Moves between nodes:
kad π suz
kad γ dus
kad ζ viz
kad χ met
kad ρ reb
kad η seg
kad τ mas
kog π vin
kog γ bov
kog ζ fip
kog χ liv
kog ρ zut
kog η mol
kog τ nir
saf π voz
saf γ mol
saf ζ fuv
saf χ pak
saf ρ tob
saf η bov
saf τ biz
sol π lik
sol γ fuv
sol ζ mol
sol χ koz
sol ρ mak
sol η fip
sol τ bup
zuv π ziv
zuv γ sef
zuv ζ kan
zuv χ nep
zuv ρ pap
zuv η fuz
zuv τ mag
nor π mas
nor γ bam
nor ζ ruz
nor χ fam
nor ρ fur
nor η lan
nor τ suz
zam π bot
zam γ bok
zam ζ zir
zam χ tor
zam ρ fet
zam η sog
zam τ bur
mik π gad
mik γ veg
mik ζ vub
mik χ kib
mik ρ mok
mik η vuz
mik τ lam
zut π bam
zut γ mas
zut ζ ros
zut χ mam
zut ρ kog
zut η foz
zut τ dus
beg π ros
beg γ ruz
beg ζ bam
beg χ fet
beg ρ tor
beg η maf
beg τ faf
pak π fem
pak γ pup
pak ζ baz
pak χ saf
pak ρ gov
pak η tov
pak τ niv
rep π viz
rep γ faf
rep ζ suz
rep χ fuz
rep ρ tak
rep η nep
rep τ ruz
vob π pid
vob γ met
vob ζ pon
vob χ dus
vob ρ bel
vob η lus
vob τ mam
pid π vob
pid γ gom
pid ζ veb
pid χ bem
pid ρ zif
pid η lam
pid τ vuz
kan π num
kan γ lam
kan ζ zuv
kan χ gis
kan ρ vor
kan η gom
kan τ veg
fam π sif
fam γ vuz
fam ζ sen
fam χ nor
fam ρ dop
fam η veg
fam τ gom
kas π mag
kas γ vit
kas ζ gov
kas χ lef
kas ρ baz
kas η bis
kas τ ziv
biz π ris
biz γ dep
biz ζ zar
biz χ niv
biz ρ seg
biz η reb
biz τ saf
mas π nor
mas γ zut
mas ζ zez
mas χ sif
mas ρ bov
mas η tob
mas τ kad
zuz π pap
zuz γ geg
zuz ζ niv
zuz χ zar
zuz ρ ziv
zuz η zot
zuz τ baz
muk π nep
muk γ vug
muk ζ seg
muk χ ziv
muk ρ zar
muk η viz
muk τ lef
tuz π nom
tuz γ sar
tuz ζ nir
tuz χ boz
tuz ρ rin
tuz η bup
tuz τ fip
ruz π zez
ruz γ beg
ruz ζ nor
ruz χ sen
ruz ρ gaz
ruz η vip
ruz τ rep
fet π gem
fet γ sen
fet ζ vuz
fet χ beg
fet ρ zam
fet η vub
fet τ veb
fuv π pel
fuv γ sol
fuv ζ saf
fuv χ baz
fuv ρ lef
fuv η lur
fuv τ zar
vip π lef
vip γ maf
vip ζ lan
vip χ mag
vip ρ pel
vip η ruz
vip τ nep
nup π sef
nup γ ziv
nup ζ lus
nup χ vug
nup ρ geg
nup η pon
nup τ vit
gad π mik
gad γ gov
gad ζ vit
gad χ foz
gad ρ pup
gad η mam
gad τ lus
gam π vug
gam γ nep
gam ζ zol
gam χ sef
gam ρ gef
gam η faf
gam τ maf
nom π tuz
nom γ tak
nom ζ nas
nom χ bur
nom ρ faf
nom η gef
nom τ tor
baz π les
baz γ koz
baz ζ pak
baz χ fuv
baz ρ kas
baz η nen
baz τ zuz
lus π lam
lus γ num
lus ζ nup
lus χ zag
lus ρ naf
lus η vob
lus τ gad
zag π zol
zag γ seg
zag ζ vug
zag χ lus
zag ρ dep
zag η dus
zag τ foz
vor π niv
vor γ moz
vor ζ pap
vor χ ris
vor ρ kan
vor η naz
vor τ fem
gov π veg
gov γ gad
gov ζ kas
gov χ tob
gov ρ pak
gov η sif
gov τ num
bup π gef
bup γ zar
bup ζ dep
bup χ geg
bup ρ vug
bup η tuz
bup τ sol
pel π fuv
pel γ lik
pel ζ voz
pel χ les
pel ρ vip
pel η gaz
pel τ dum
dus π bem
dus γ kad
dus ζ rin
dus χ vob
dus ρ nir
dus η zag
dus τ zut
koz π sog
koz γ baz
koz ζ pup
koz χ sol
koz ρ vit
koz η bot
koz τ geg
lur π gaz
lur γ fip
lur ζ bov
lur χ nen
lur ρ zez
lur η fuv
lur τ sar
lik π sol
lik γ pel
lik ζ zik
lik χ sog
lik ρ maf
lik η tor
lik τ gef
bov π fur
bov γ kog
bov ζ lur
bov χ tov
bov ρ mas
bov η saf
bov τ reb
ros π beg
ros γ zez
ros ζ zut
ros χ gem
ros ρ fip
ros η mak
ros τ rin
zik π mol
zik γ voz
zik ζ lik
zik χ mok
zik ρ kib
zik η vin
zik τ las
zif π bel
zif γ naz
zif ζ bur
zif χ nas
zif ρ pid
zif η moz
zif τ zir
dum π zar
dum γ gef
dum ζ ris
dum χ pap
dum ρ nep
dum η tak
dum τ pel
vit π vub
vit γ kas
vit ζ gad
vit χ mak
vit ρ koz
vit η gem
vit τ nup
mak π maf
mak γ lef
mak ζ foz
mak χ vit
mak ρ sol
mak η ros
mak τ vug
gaz π lur
gaz γ tor
gaz ζ fur
gaz χ bok
gaz ρ ruz
gaz η pel
gaz τ tak
fem π pak
fem γ mok
fem ζ les
fem χ voz
fem ρ veg
fem η dop
fem τ vor
naz π taf
naz γ zif
naz ζ dab
naz χ ped
naz ρ gom
naz η vor
naz τ dop
ped π reb
ped γ nas
ped ζ tak
ped χ naz
ped ρ suz
ped η ris
ped τ fur
dop π tov
dop γ zir
dop ζ bok
dop χ fur
dop ρ fam
dop η fem
dop τ naz
zir π liv
zir γ dop
zir ζ zam
zir χ vin
zir ρ vuz
zir η mok
zir τ zif
zez π ruz
zez γ ros
zez ζ mas
zez χ bis
zez ρ lur
zez η lef
zez τ viz
vug π gam
vug γ muk
vug ζ zag
vug χ nup
vug ρ bup
vug η rin
vug τ mak
kib π foz
kib γ lan
kib ζ maf
kib χ mik
kib ρ zik
kib η bam
kib τ zol
fur π bov
fur γ vin
fur ζ gaz
fur χ dop
fur ρ nor
fur η voz
fur τ ped
lef π vip
lef γ mak
lef ζ tob
lef χ kas
lef ρ fuv
lef η zez
lef τ muk
suz π kad
suz γ bem
suz ζ rep
suz χ gom
suz ρ ped
suz η gis
suz τ nor
mol π zik
mol γ saf
mol ζ sol
mol χ pup
mol ρ foz
mol η kog
mol τ dep
moz π naf
moz γ vor
moz ζ dup
moz χ las
moz ρ lam
moz η zif
moz τ mok
dup π geg
dup γ pap
dup ζ moz
dup χ gef
dup ρ sef
dup η bur
dup τ sog
fuz π rar
fuz γ veb
fuz ζ gom
fuz χ rep
fuz ρ dab
fuz η zuv
fuz τ sen
sar π tak
sar γ tuz
sar ζ reb
sar χ zot
sar ρ viz
sar η zar
sar τ lur
ziv π zuv
ziv γ nup
ziv ζ num
ziv χ muk
ziv ρ zuz
ziv η rar
ziv τ kas
dep π las
dep γ biz
dep ζ bup
dep χ naf
dep ρ zag
dep η nir
dep τ mol
gom π met
gom γ pid
gom ζ fuz
gom χ suz
gom ρ naz
gom η kan
gom τ fam
bot π zam
bot γ nen
bot ζ liv
bot χ fip
bot ρ gem
bot η koz
bot τ boz
bok π nen
bok γ zam
bok ζ dop
bok χ gaz
bok ρ sen
bok η les
bok τ dab
sef π nup
sef γ zuv
sef ζ lam
sef χ gam
sef ρ dup
sef η veb
sef τ vub
mok π pup
mok γ fem
mok ζ sog
mok χ zik
mok ρ mik
mok η zir
mok τ moz
las π dep
las γ ris
las ζ gef
las χ moz
las ρ zol
las η nas
las τ zik
geg π dup
geg γ zuz
geg ζ naf
geg χ bup
geg ρ nup
geg η boz
geg τ koz
sog π koz
sog γ les
sog ζ mok
sog χ lik
sog ρ vub
sog η zam
sog τ dup
mag π kas
mag γ vub
mag ζ veg
mag χ vip
mag ρ les
mag η sen
mag τ zuv
lam π lus
lam γ kan
lam ζ sef
lam χ zol
lam ρ moz
lam η pid
lam τ mik
liv π zir
liv γ tov
liv ζ bot
liv χ kog
liv ρ mam
liv η pup
liv τ bel
faf π rin
faf γ rep
faf ζ bem
faf χ veb
faf ρ nom
faf η gam
faf τ beg
seg π gis
seg γ zag
seg ζ muk
seg χ num
seg ρ biz
seg η kad
seg τ tob
tov π dop
tov γ liv
tov ζ nen
tov χ bov
tov ρ sif
tov η pak
tov τ taf
veb π pon
veb γ fuz
veb ζ pid
veb χ faf
veb ρ bur
veb η sef
veb τ fet
boz π bur
boz γ zot
boz ζ bel
boz χ tuz
boz ρ pon
boz η geg
boz τ bot
rin π faf
rin γ viz
rin ζ dus
rin χ pon
rin ρ tuz
rin η vug
rin τ ros
tor π fip
tor γ gaz
tor ζ vin
tor χ zam
tor ρ beg
tor η lik
tor τ nom
nas π nir
nas γ ped
nas ζ nom
nas χ zif
nas ρ bem
nas η las
nas τ vin
nen π bok
nen γ bot
nen ζ tov
nen χ lur
nen ρ bis
nen η baz
nen τ zot
bur π boz
bur γ dab
bur ζ zif
bur χ nom
bur ρ veb
bur η dup
bur τ zam
mam π vuz
mam γ sif
mam ζ gem
mam χ zut
mam ρ liv
mam η gad
mam τ vob
foz π kib
foz γ tob
foz ζ mak
foz χ gad
foz ρ mol
foz η zut
foz τ zag
gis π seg
gis γ zol
gis ζ nep
gis χ kan
gis ρ ris
gis η suz
gis τ lan
zot π dab
zot γ boz
zot ζ taf
zot χ sar
zot ρ rar
zot η zuz
zot τ nen
pup π mok
pup γ pak
pup ζ koz
pup χ mol
pup ρ gad
pup η liv
pup τ naf
ris π biz
ris γ las
ris ζ dum
ris χ vor
ris ρ gis
ris η ped
ris τ voz
pap π zuz
pap γ dup
pap ζ vor
pap χ dum
pap ρ zuv
pap η dab
pap τ les
taf π naz
taf γ bel
taf ζ zot
taf χ reb
taf ρ met
taf η niv
taf τ tov
vin π kog
vin γ fur
vin ζ tor
vin χ zir
vin ρ bam
vin η zik
vin τ nas
vub π vit
vub γ mag
vub ζ mik
vub χ maf
vub ρ sog
vub η fet
vub τ sef
viz π rep
viz γ rin
viz ζ kad
viz χ rar
viz ρ sar
viz η muk
viz τ zez
bel π zif
bel γ taf
bel ζ boz
bel χ nir
bel ρ vob
bel η naf
bel τ liv
maf π mak
maf γ vip
maf ζ kib
maf χ vub
maf ρ lik
maf η beg
maf τ gam
pon π veb
pon γ rar
pon ζ vob
pon χ rin
pon ρ boz
pon η nup
pon τ gem
nir π nas
nir γ reb
nir ζ tuz
nir χ bel
nir ρ dus
nir η dep
nir τ kog
les π baz
les γ sog
les ζ fem
les χ pel
les ρ mag
les η bok
les τ pap
rar π fuz
rar γ pon
rar ζ met
rar χ viz
rar ρ zot
rar η ziv
rar τ bis
bam π zut
bam γ nor
bam ζ beg
bam χ vuz
bam ρ vin
bam η kib
bam τ bem
sen π bis
sen γ fet
sen ζ fam
sen χ ruz
sen ρ bok
sen η mag
sen τ fuz
gef π bup
gef γ dum
gef ζ las
gef χ dup
gef ρ gam
gef η nom
gef τ lik
met π gom
met γ vob
met ζ rar
met χ kad
met ρ taf
met η num
met τ sif
dab π zot
dab γ bur
dab ζ naz
dab χ tak
dab ρ fuz
dab η pap
dab τ bok
num π kan
num γ lus
num ζ ziv
num χ seg
num ρ niv
num η met
num τ gov
sif π fam
sif γ mam
sif ζ bis
sif χ mas
sif ρ tov
sif η gov
sif τ met
lan π tob
lan γ kib
lan ζ vip
lan χ veg
lan ρ voz
lan η nor
lan τ gis
vuz π mam
vuz γ fam
vuz ζ fet
vuz χ bam
vuz ρ zir
vuz η mik
vuz τ pid
tob π lan
tob γ foz
tob ζ lef
tob χ gov
tob ρ saf
tob η mas
tob τ seg
bis π sen
bis γ gem
bis ζ sif
bis χ zez
bis ρ nen
bis η kas
bis τ rar
gem π fet
gem γ bis
gem ζ mam
gem χ ros
gem ρ bot
gem η vit
gem τ pon
bem π dus
bem γ suz
bem ζ faf
bem χ pid
bem ρ nas
bem η zol
bem τ bam
nep π muk
nep γ gam
nep ζ gis
nep χ zuv
nep ρ dum
nep η rep
nep τ vip
zol π zag
zol γ gis
zol ζ gam
zol χ lam
zol ρ las
zol η bem
zol τ kib
veg π gov
veg γ mik
veg ζ mag
veg χ lan
veg ρ fem
veg η fam
veg τ kan
tak π sar
tak γ nom
tak ζ ped
tak χ dab
tak ρ rep
tak η dum
tak τ gaz
fip π tor
fip γ lur
fip ζ kog
fip χ bot
fip ρ ros
fip η sol
fip τ tuz
zar π dum
zar γ bup
zar ζ biz
zar χ zuz
zar ρ muk
zar η sar
zar τ fuv
reb π ped
reb γ nir
reb ζ sar
reb χ taf
reb ρ kad
reb η biz
reb τ bov
niv π vor
niv γ naf
niv ζ zuz
niv χ biz
niv ρ num
niv η taf
niv τ pak
voz π saf
voz γ zik
voz ζ pel
voz χ fem
voz ρ lan
voz η fur
voz τ ris
naf π moz
naf γ niv
naf ζ geg
naf χ dep
naf ρ lus
naf η bel
naf τ pup

In the rows, 58 stands for zero.

The rows follow the links: the fewer symbols apart two nodes are, the more alike their rows tend to be.

Each row is also shifted at random along 4 hidden directions that mean nothing.

Each row, then its node:
[  63   78   46   47   46   63   73   37   62   64   60   48   53   58   65   74   47   46   59   45   62   79   51   66   75   57   63   60   41   70   56   63   80   50   48   67   49   51   60   65   49   61   27   59   61   58   58   63]
node: lam
[  63   45   54   53   47   63   52   69   63   64   77   65   57   45   72   58   48   60   37   68   54   36   42   33   49   55   51   63   79   42   60   54   43   67   51   62   62   49   48   46   46   61   57   60   50   60   57   51]
node: ruz
[  42   38   47   56   58   55   54   48   64   59   55   71   58   50   69   46   41   71   46   62   69   45   52   55   39   59   62   66   81   62   37   58   44   60   66   57   69   73   61   42   49   56   55   62   47   46   64   62]
node: mas
[  46   52   48   69   79   61   56   46   63   43   57   51   64   62   61   45   50   55   64   55   59   79   78   78   52   36   68   63   41   62   56   61   60   57   73   60   53   84   66   48   77   53   70   60   60   66   54   64]
node: bel
[  70   68   63   66   53   60   56   68   68   49   71   65   73   51   65   54   53   59   57   49   58   58   53   50   75   65   71   61   47   70   60   65   80   54   60   70   57   45   67   63   71   54   50   55   40   66   42   61]
node: veb
[  64   38   61   73   59   60   56   54   55   70   47   56   63   59   54   71   66   66   65   62   50   55   52   58   49   63   57   51   63   24   71   59   66   54   50   61   70   63   49   56   60   59   76   69   67   56   65   52]
node: zar
[  44   68   43   27   58   61   55   67   66   48   62   60   49   50   59   76   50   51   58   45   65   74   54   50   43   67   77   56   40   42   56   74   71   39   65   65   50   54   72   65   37   69   48   52   63   41   59   62]
node: lus
[  34   56   65   75   53   55   49   82   57   62   67   64   61   55   52   59   51   53   51   59   42   51   50   58   55   53   38   37   75   30   83   43   52   71   48   54   75   46   51   49   47   54   58   50   71   60   72   43]
node: pel
[  56   60   55   60   61   45   63   50   61   60   53   37   53   59   49   42   76   48   64   55   44   48   76   47   62   42   57   50   34   72   69   53   63   52   53   52   60   68   61   79   64   58   62   42   68   75   63   44]
node: koz
[  51   51   50   35   69   61   53   69   50   62   87   68   65   53   47   66   57   41   45   63   45   55   56   37   58   48   75   55   51   43   72   56   54   76   57   54   55   64   73   65   79   42   59   53   61   49   59   53]
node: tor
[  46   59   71   72   54   64   58   89   52   54   63   70   63   57   42   71   63   69   62   54   37   67   53   68   80   70   56   50   56   52   55   65   75   67   45   63   38   39   74   64   53   57   50   58   56   58   72   66]
node: gam
[  54   65   44   44   52   57   67   47   67   70   62   69   51   46   58   50   52   36   53   51   60   69   60   52   55   49   53   51   31   68   57   50   68   65   49   66   44   57   61   61   55   73   47   57   55   67   62   56]
node: mik
[  45   52   58   67   40   57   45   48   51   67   51   78   54   60   59   58   59   52   46   68   74   47   53   61   47   58   48   68   75   57   45   45   57   76   62   58   51   51   43   52   37   75   51   66   57   68   74   62]
node: lan
[  60   45   58   86   53   40   64   40   43   58   61   75   81   52   73   60   49   63   57   66   64   76   70   56   54   51   51   65   65   59   61   53   48   61   56   50   54   57   36   46   70   42   57   59   58   51   35   64]
node: ped
[  48   64   56   62   64   52   72   38   46   51   29   53   62   64   63   57   74   64   69   55   59   70   84   84   63   52   48   51   43   83   56   64   83   56   62   52   51   66   56   67   66   56   72   57   70   71   56   61]
node: naf
[  46   66   79   76   38   64   45   65   46   64   53   56   63   63   52   48   67   58   52   66   50   38   53   59   67   67   58   60   75   66   48   57   55   68   44   56   54   43   41   46   62   63   54   60   58   67   65   54]
node: vip
[  44   55   58   66   45   49   79   44   61   62   54   61   57   58   66   62   57   70   65   57   62   49   42   40   73   72   63   65   60   70   61   66   62   51   41   59   56   43   39   54   47   78   44   73   41   65   46   50]
node: zuv
[  53   63   48   34   57   72   54   77   70   56   90   62   50   54   56   57   51   52   54   39   51   44   47   38   79   62   80   65   56   56   56   71   62   71   51   67   56   67   65   55   72   63   56   55   33   63   66   51]
node: fet
[  71   65   63   40   66   65   67   63   67   69   56   72   40   61   63   89   66   43   68   49   59   81   54   76   59   43   65   41   42   49   71   69   58   63   63   57   50   60   60   71   62   62   60   59   55   59   79   60]
node: moz
[  57   57   61   63   59   46   64   28   56   54   50   60   57   63   73   56   74   79   82   68   75   67   71   64   42   51   53   71   65   72   46   56   48   51   75   44   60   70   41   62   64   56   70   65   58   53   41   50]
node: taf
[  63   51   57   60   59   76   46   66   51   66   69   42   42   58   39   80   68   61   50   64   44   46   58   49   74   55   67   38   51   44   51   75   86   50   64   58   59   49   65   62   41   64   63   66   55   57   66   67]
node: vug
[  53   61   66   53   59   62   58   61   46   53   36   52   41   69   37   50   77   60   55   60   48   66   74   68   63   50   55   43   62   53   50   61   55   52   60   55   52   63   56   73   41   49   54   40   74   54   67   77]
node: mol
[  82   45   53   68   72   51   59   44   44   56   63   74   64   53   62   68   59   47   48   68   55   72   82   64   68   44   60   57   57   64   46   59   67   72   59   61   51   76   68   59   72   53   60   70   56   59   48   66]
node: nas
[  54   50   52   48   49   53   57   51   56   67   50   67   40   53   56   52   67   52   65   65   65   46   61   57   46   44   51   52   63   39   61   46   45   61   56   56   71   71   44   56   39   61   67   48   82   55   70   65]
node: saf
[  59   81   54   41   65   53   68   57   61   66   50   66   48   66   53   53   72   43   66   51   51   66   70   56   71   44   58   51   47   75   62   50   51   60   49   53   60   70   51   76   73   52   49   47   69   71   63   61]
node: mok
[  77   73   73   50   47   58   62   65   70   54   73   55   64   60   65   51   55   66   62   48   70   41   45   44   63   77   66   70   73   69   53   62   44   61   47   45   66   51   40   52   45   59   51   59   34   61   46   40]
node: sen
[  42   68   45   41   53   71   61   75   56   51   55   40   50   56   60   51   66   53   55   49   50   37   50   54   57   46   74   58   43   62   62   64   67   54   54   64   67   59   67   64   45   64   58   52   42   76   75   48]
node: vit
[  60   65   76   63   59   50   56   65   62   47   60   63   78   66   60   67   62   76   66   54   53   69   55   72   64   72   59   62   64   61   64   58   32   58   70   59   74   40   53   65   75   58   67   66   49   56   53   47]
node: dab
[  24   64   44   58   56   62   53   61   74   56   71   62   48   53   75   55   48   63   40   58   71   56   63   65   56   51   70   75   61   62   45   52   42   78   65   57   51   65   50   51   55   61   49   69   43   60   68   55]
node: fam
[  70   57   53   48   64   67   74   51   67   51   58   51   48   71   70   58   49   52   52   53   73   73   79   65   62   63   73   70   41   62   39   67   64   41   69   60   47   53   81   70   56   61   61   56   51   53   57   70]
node: vob
[  65   60   52   35   58   64   49   66   68   54   68   37   61   67   63   46   64   61   60   44   61   45   63   45   69   56   81   68   46   65   51   65   58   46   55   57   56   57   83   62   52   52   54   51   41   60   48   49]
node: gem
[  41   75   50   42   48   63   69   60   68   59   53   54   45   55   51   47   60   51   58   45   64   54   65   70   63   62   69   58   56   70   42   66   63   51   52   55   54   65   75   74   41   60   46   54   56   55   73   67]
node: gad
[  89   62   46   60   60   57   63   43   50   43   47   49   57   67   56   41   52   57   61   62   67   77   78   62   50   47   52   57   59   73   58   42   61   62   61   52   59   70   68   58   73   42   56   37   72   58   53   50]
node: liv
[  72   51   56   61   61   51   56   34   36   72   60   51   62   50   54   79   60   52   60   73   45   67   59   40   61   46   43   52   33   58   63   64   78   72   52   59   56   60   57   67   67   51   61   67   62   60   52   63]
node: gef
[  54   38   48   68   76   55   54   59   48   51   69   58   56   63   57   78   56   64   51   70   41   56   64   44   60   59   59   46   54   49   62   68   64   53   68   55   68   69   69   62   69   45   67   60   53   47   56   66]
node: tuz
[  59   41   57   49   58   56   62   53   79   49   52   49   55   61   66   61   49   72   51   50   84   59   47   70   46   67   78   58   56   66   42   76   43   56   79   57   51   52   48   55   52   69   66   71   50   60   66   62]
node: met
[  61   47   38   56   45   47   57   53   46   64   61   70   64   43   49   80   42   43   59   59   61   62   64   59   58   67   42   67   54   49   59   57   89   67   44   58   52   60   69   57   53   70   38   59   71   54   48   72]
node: zol
[  72   63   58   82   66   53   64   52   74   51   52   76   67   55   62   64   60   65   72   58   66   77   53   74   53   48   60   57   51   53   66   56   45   61   71   68   67   61   43   41   74   65   64   69   58   64   63   55]
node: naz

Where do the symbols, taken in turn from left to right, take each start?
Answer with the node's name.
[  77   58   48   45   37   55   50   51   66   71   60   57   46   63   69   64   55   51   54   55   60   33   35   33   56   53   66   64   59   64   67   58   54   53   54   63   69   48   29   45   35   76   52   69   47   71   57   43]
ζ χ χ: veg
[  64   57   41   50   62   62   51   67   54   72   60   40   41   65   48   69   62   52   50   65   42   40   67   39   50   46   56   47   54   46   72   48   71   59   51   50   60   62   69   59   53   50   66   45   75   58   65   54]
ρ ζ ρ: mol
[  81   45   52   57   59   53   52   67   56   71   63   50   61   62   56   59   56   62   58   67   58   37   53   39   43   52   60   66   68   39   67   54   41   53   55   53   68   60   52   50   51   52   75   57   57   48   53   50]
η π γ: lik
[  41   52   58   38   62   65   57   56   40   66   57   53   40   60   37   55   62   48   42   60   55   38   69   68   50   62   58   56   56   54   40   58   61   59   61   62   45   71   76   70   40   58   57   56   71   60   78   69]
ρ ζ ρ: mak
[  68   67   62   51   67   58   55   70   69   48   75   60   73   53   61   69   54   51   64   49   49   79   49   56   54   52   61   51   48   53   74   73   57   64   58   69   63   58   67   51   79   42   64   67   44   55   53   46]
γ ζ τ: dop
[  34   53   47   62   55   58   63   37   70   47   41   56   51   59   69   49   55   65   75   35   73   63   55   65   48   72   49   70   54   58   45   58   59   30   58   57   55   52   53   49   42   74   50   56   51   59   51   59]
γ ρ: naf
[  69   54   59   72   60   63   61   60   65   51   56   44   58   60   65   58   64   78   57   67   64   48   44   63   46   53   62   62   65   51   82   69   44   47   77   56   69   53   46   48   66   59   79   67   53   65   60   44]
χ π χ: dab
[  31   54   66   81   50   58   56   55   49   64   33   49   60   74   47   39   74   66   64   72   47   47   71   59   60   44   29   50   70   62   60   35   58   56   53   59   68   55   53   55   62   52   70   51   66   60   62   49]
ζ π: voz
[  46   59   62   64   56   52   68   51   67   47   63   59   66   58   71   54   52   61   60   49   74   71   46   69   61   74   67   66   59   64   55   58   49   59   64   63   59   47   48   55   61   65   51   65   36   64   50   59]
ρ π ρ: met
[  71   55   57   65   65   54   60   33   30   69   45   44   59   67   42   67   75   71   62   71   35   48   65   40   65   56   53   55   55   62   57   77   80   44   53   41   52   67   65   71   60   53   71   66   61   51   46   64]
π γ: dum
[  38   66   45   48   52   65   57   61   81   53   37   52   47   55   70   43   58   54   60   48   72   48   43   73   36   52   57   66   62   56   58   52   50   47   62   68   69   66   50   54   37   82   61   53   69   79   72   56]
ζ π η: sen
[  77   63   58   57   59   66   56   62   59   57   53   38   52   60   65   68   66   57   62   51   49   65   49   64   54   41   54   40   39   63   72   71   74   54   56   62   56   66   62   65   59   59   69   69   60   70   75   51]
π γ η: dab
[  50   45   62   65   62   48   68   53   59   65   60   78   58   61   58   74   57   68   59   60   61   71   55   64   53   55   46   45   69   49   65   55   52   68   64   59   67   56   42   56   51   67   68   71   62   47   64   61]
γ χ: moz
[  47   78   64   53   65   53   67   53   64   54   74   60   63   66   55   42   60   55   53   60   39   58   74   43   71   53   69   66   43   76   65   56   59   64   47   51   53   66   73   74   83   37   62   54   43   66   55   50]
π ρ: gem
[  68   55   50   69   53   38   63   27   28   69   46   63   48   53   46   71   50   44   66   62   47   82   78   46   67   52   42   55   50   53   64   61   76   62   57   53   54   60   69   63   57   64   54   62   62   53   41   60]
γ η π: reb
[  48   44   63   86   62   45   50   41   49   66   71   68   81   51   68   67   43   62   53   69   43   51   44   44   61   49   43   71   60   55   67   57   66   69   61   64   71   61   44   47   79   52   61   75   48   60   39   55]
η π γ: bup
[  59   56   61   45   63   66   73   54   56   59   69   59   39   56   57   71   69   60   61   50   51   62   40   53   76   57   74   58   46   71   52   88   74   66   52   62   40   58   51   65   65   73   55   73   44   65   70   63]
ζ τ χ: kib
[  47   69   49   52   61   56   55   53   55   55   66   65   42   57   52   39   65   42   57   61   57   60   71   71   49   35   45   47   44   62   61   55   76   62   67   62   51   74   52   56   56   63   68   43   81   79   73   60]
ρ η η π: mik
[  71   52   68   77   43   58   58   61   53   72   55   64   57   53   54   62   65   64   66   64   59   52   42   58   60   67   43   56   66   48   61   62   71   54   53   54   63   44   37   46   47   73   64   77   58   63   62   68]
χ π: ziv
